Here is a tiny trained network, its code and every weight. The questions are about switching its units off for an input and a target symbol, where a switched-off unit gives its printed mean instead of its output.

import numpy as np


def w(rows, s, z=0):
    codes = np.array(rows[::2]) - 128.0
    scale = np.full(codes.shape[1], s)
    scale[-1] = z or s
    return codes * scale


def norm(h):
    return h / np.sqrt((h * h).mean(-1, keepdims=True) + 1e-5)


def f(y):
    return y / 2 * (1 + np.tanh(0.7978845608 * (y + 0.044715 * y**3)))


def softmax(a):
    e = np.exp(a - a.max(-1, keepdims=True))
    return e / e.sum(-1, keepdims=True)


def log_softmax(a):
    a = a - a.max(-1, keepdims=True)
    return a - np.log(np.exp(a).sum(-1, keepdims=True))


def net(x, mask):
    ids = ['γδεζηπ'.index(c) for c in x.split()]
    T = len(ids)
    res = E[ids] + P[:T]
    u = 0
    for l in range(2):
        q, k, v = (norm(res) @ M[l].T for M in (Q, K, V))
        z = softmax(np.where(np.tri(T) > 0, q @ k.T / 4**0.5, -1e9)) @ v
        res = res + np.where(mask[u], z, O[l][:, -1]) @ O[l][:, :-1]
        u += 1
        y = f(norm(res) @ A[l][:, :-1].T + A[l][:, -1])
        res = res + np.where(mask[u : u + 8], y, B[l][:, -1]) @ B[l][:, :-1]
        u += 8
    return log_softmax(norm(res)[-1] @ U[:, :-1].T + U[:, -1])


Q, K, V, O, A, B = {}, {}, {}, {}, {}, {}
E = w([
[213,94,48,104,56,222,128,224],'γ',
[63,131,179,125,168,174,144,78],'δ',
[159,172,50,77,131,98,147,230],'ε',
[99,169,77,153,42,54,91,64],'ζ',
[102,4,74,91,164,169,122,117],'η',
[137,127,104,216,97,71,146,204],'π',
],0.019)
P = w([
[255,177,196,86,181,23,249,18],'0',
[170,149,35,134,163,157,142,101],'1',
[114,133,60,143,149,152,132,103],'2',
[90,132,83,132,128,133,111,135],'3',
[77,142,112,143,125,121,111,133],'4',
[70,140,116,140,117,125,98,139],'5',
[69,139,121,139,114,135,91,151],'6',
[60,141,117,144,116,135,97,136],'7',
[52,154,136,144,115,130,92,134],'8',
[53,140,141,138,108,137,79,149],'9',
[53,150,131,141,115,132,74,152],'10',
],0.0098)
Q[0] = w([
[158,140,75,119,85,173,125,246],'0.h1',
[111,168,54,80,127,121,122,83],'0.h1',
[217,173,95,119,195,54,165,237],'0.h1',
[231,110,18,220,88,110,220,231],'0.h1',
],0.011)
K[0] = w([
[93,217,177,126,144,245,101,181],'0.h1',
[132,150,56,50,103,108,110,73],'0.h1',
[57,207,128,133,175,141,37,169],'0.h1',
[12,138,138,181,138,201,74,147],'0.h1',
],0.011)
V[0] = w([
[203,225,143,112,2,170,51,141],'0.h1',
[112,86,133,64,54,183,122,189],'0.h1',
[212,112,194,183,188,199,41,53],'0.h1',
[179,207,128,34,161,111,56,20],'0.h1',
],0.0055)
O[0] = w([
[120,153,127,180,121,130,169,97,7],'0.h1',
[174,99,143,115,137,212,175,146,2],'0.h1',
[173,98,179,145,92,8,163,77,51],'0.h1',
[143,133,140,60,91,182,65,151,129],'0.h1',
],0.012,0.0027)
A[0] = w([
[77,201,136,178,93,132,66,57,51],'0.n1',
[158,49,129,83,157,164,160,111,9],'0.n2',
[234,113,144,95,88,146,90,208,132],'0.n3',
[54,178,255,122,138,144,158,145,195],'0.n4',
[148,113,123,143,93,120,67,236,22],'0.n5',
[149,72,125,133,55,59,44,202,10],'0.n6',
[78,40,96,158,100,121,117,141,238],'0.n7',
[52,163,217,129,147,116,74,173,2],'0.n8',
],0.0094,0.0017)
B[0] = w([
[151,143,61,144,74,182,103,166,220],'0.n1',
[157,56,185,140,121,123,67,202,157],'0.n2',
[108,78,132,163,79,102,137,139,199],'0.n3',
[192,160,102,149,146,139,181,106,156],'0.n4',
[91,113,86,121,168,136,175,82,222],'0.n5',
[54,140,153,142,59,109,167,87,254],'0.n6',
[93,190,118,168,184,144,72,63,240],'0.n7',
[168,83,6,142,195,106,130,102,171],'0.n8',
],0.011,0.0069)
Q[1] = w([
[150,81,120,184,205,133,224,220],'1.h1',
[3,70,54,244,108,138,47,145],'1.h1',
[66,113,2,107,56,115,107,110],'1.h1',
[177,122,169,40,197,86,85,164],'1.h1',
],0.011)
K[1] = w([
[126,72,102,200,170,217,189,114],'1.h1',
[180,163,186,123,215,107,164,47],'1.h1',
[208,251,137,63,188,123,132,108],'1.h1',
[80,84,139,129,153,120,89,198],'1.h1',
],0.012)
V[1] = w([
[111,97,110,217,18,132,123,147],'1.h1',
[124,125,131,74,104,123,64,2],'1.h1',
[118,120,194,186,157,109,190,68],'1.h1',
[104,166,149,97,59,223,255,69],'1.h1',
],0.0094)
O[1] = w([
[62,138,169,173,9,94,121,61,87],'1.h1',
[232,187,104,145,155,176,44,122,125],'1.h1',
[165,109,88,215,148,94,140,98,115],'1.h1',
[131,116,120,162,67,190,203,253,4],'1.h1',
],0.011,0.0028)
A[1] = w([
[116,96,134,154,174,128,136,57,62],'1.n1',
[95,132,120,19,176,98,34,25,2],'1.n2',
[69,93,146,111,148,200,254,147,99],'1.n3',
[108,96,91,62,162,122,61,47,41],'1.n4',
[124,250,82,120,8,72,16,171,84],'1.n5',
[164,179,88,135,126,48,162,193,136],'1.n6',
[140,98,131,116,43,150,121,179,141],'1.n7',
[95,75,128,156,74,125,238,86,101],'1.n8',
],0.0086,0.0026)
B[1] = w([
[69,24,223,109,153,118,92,89,165],'1.n1',
[121,89,203,189,110,135,104,254,228],'1.n2',
[130,97,108,66,89,60,94,231,177],'1.n3',
[155,56,181,150,154,90,94,167,214],'1.n4',
[114,189,247,125,90,174,87,106,253],'1.n5',
[59,80,189,27,87,77,88,107,154],'1.n6',
[189,164,121,144,35,83,118,105,165],'1.n7',
[184,117,147,137,190,180,170,131,218],'1.n8',
],0.0095,0.0063)
U = w([
[187,76,57,253,62,142,146,162,39],'γ',
[218,170,36,194,197,171,129,103,252],'δ',
[70,138,37,56,148,138,117,122,81],'ε',
[136,186,104,172,89,182,84,63,205],'ζ',
[136,78,149,198,173,151,58,153,92],'η',
[95,113,37,222,153,96,137,34,174],'π',
],0.0072,0.0026)

Each question gives the input, a string of symbols that net reads in full, and the target symbol t.
The units are the heads (4 rows each of Q, K, V and O) and the neurons (one row each of A and B). Each row of codes is followed by its name. A weight is (code - 128) times the scale printed after its matrix; where a second scale follows, it is the last column's (O, A, B and U).
mask holds one flag per unit, layer by layer, with each layer's heads first. A switched-off unit (its flag False) gives its mean, the last column of its rows in O or B, instead of its output. The means were averaged over made-up inputs and are rounded, as every weight is.
A unit's drop is (log p(t) with every unit on - log p(t) with that unit switched off) / (log p(t) with every unit on - log p(t) with every unit switched off).
The circuit of an input: a set's keep is (log p(t) with only the set's units on - log p(t) with every unit switched off) / (log p(t) with every unit on - log p(t) with every unit switched off). Starting from the 12 units with the biggest drops (on a tie, the unit counted first), units are removed one at a time, each time the one whose removal leaves the highest keep (on an exact tie, the one counted first), for as long as the keep stays at least 0.8.
circuit, biggest first: the units of the circuit, biggest drop first
most important unit: the unit with the biggest drop
top k neurons: the k neurons with the biggest drops, biggest first
top k neurons in layer l: the k neurons of layer l with the biggest drops, biggest first
input η ζ ζ η π ζ π π δ ζ, target η: circuit, biggest first	(0.h1 1.n2)
input δ ζ γ, target δ: circuit, biggest first	(1.h1 0.h1)
input η δ π, target η: top 2 neurons in layer 0	(0.n3 0.n6)
input ζ δ γ γ η ε π, target ζ: circuit, biggest first	(1.h1 0.h1 1.n5)
input δ π π η, target δ: circuit, biggest first	(1.h1)
input δ π ζ ε π γ, target δ: circuit, biggest first	(0.h1 1.h1)
input ε δ γ, target ε: circuit, biggest first	(1.h1 0.n6)
input π δ δ η δ η γ, target π: circuit, biggest first	(0.n1 1.h1 0.n5)
input ζ γ η π δ ε ζ η γ γ π, target ζ: circuit, biggest first	(1.h1 1.n5)
input π δ π γ γ γ δ δ ε, target π: top 4 neurons	(0.n1 0.n6 0.n3 0.n8)
input ε π π ε ζ η δ, target ε: circuit, biggest first	(1.h1 1.n3)
input π π δ ε γ, target π: circuit, biggest first	(1.h1 0.n5)
input η π π δ ε π ε, target η: top 3 neurons in layer 0	(0.n8 0.n6 0.n4)
input η δ ζ ε γ ε ε π π γ, target η: top 2 neurons in layer 0	(0.n3 0.n1)
input π ζ δ ε, target π: most important unit	0.h1
input ζ δ η ε π γ, target ζ: circuit, biggest first	(0.h1 1.n5 0.n6)
input γ η π ε π, target π: top 3 neurons	(0.n3 0.n2 0.n7)
input η ζ ζ δ π ε ζ ζ, target η: top 2 neurons	(0.n4 0.n1)
input γ γ γ ε ε η η ε γ δ ζ, target γ: circuit, biggest first	(1.h1 0.n4)
input η γ π δ η ζ ε, target η: top 4 neurons	(0.n8 1.n2 0.n6 1.n4)
input π ζ γ π δ π ζ η π ε δ, target δ: most important unit	0.n4
input ζ ζ π δ ε ε η, target ζ: top 2 neurons in layer 0	(0.n8 0.n7)
input ε η ζ ζ γ δ, target ε: top 3 neurons in layer 0	(0.n1 0.n7 0.n2)
input ζ ζ π δ γ π π γ, target ζ: top 2 neurons in layer 0	(0.n6 0.n8)
input γ ε δ ε ε, target γ: top 2 neurons in layer 0	(0.n3 0.n4)
input ε π δ ε η ζ, target ε: top 2 neurons in layer 0	(0.n6 0.n7)
input ε π γ ε γ π η π δ γ, target ε: top 3 neurons in layer 0	(0.n6 0.n1 0.n5)
input ζ π π π η π, target π: most important unit	0.h1
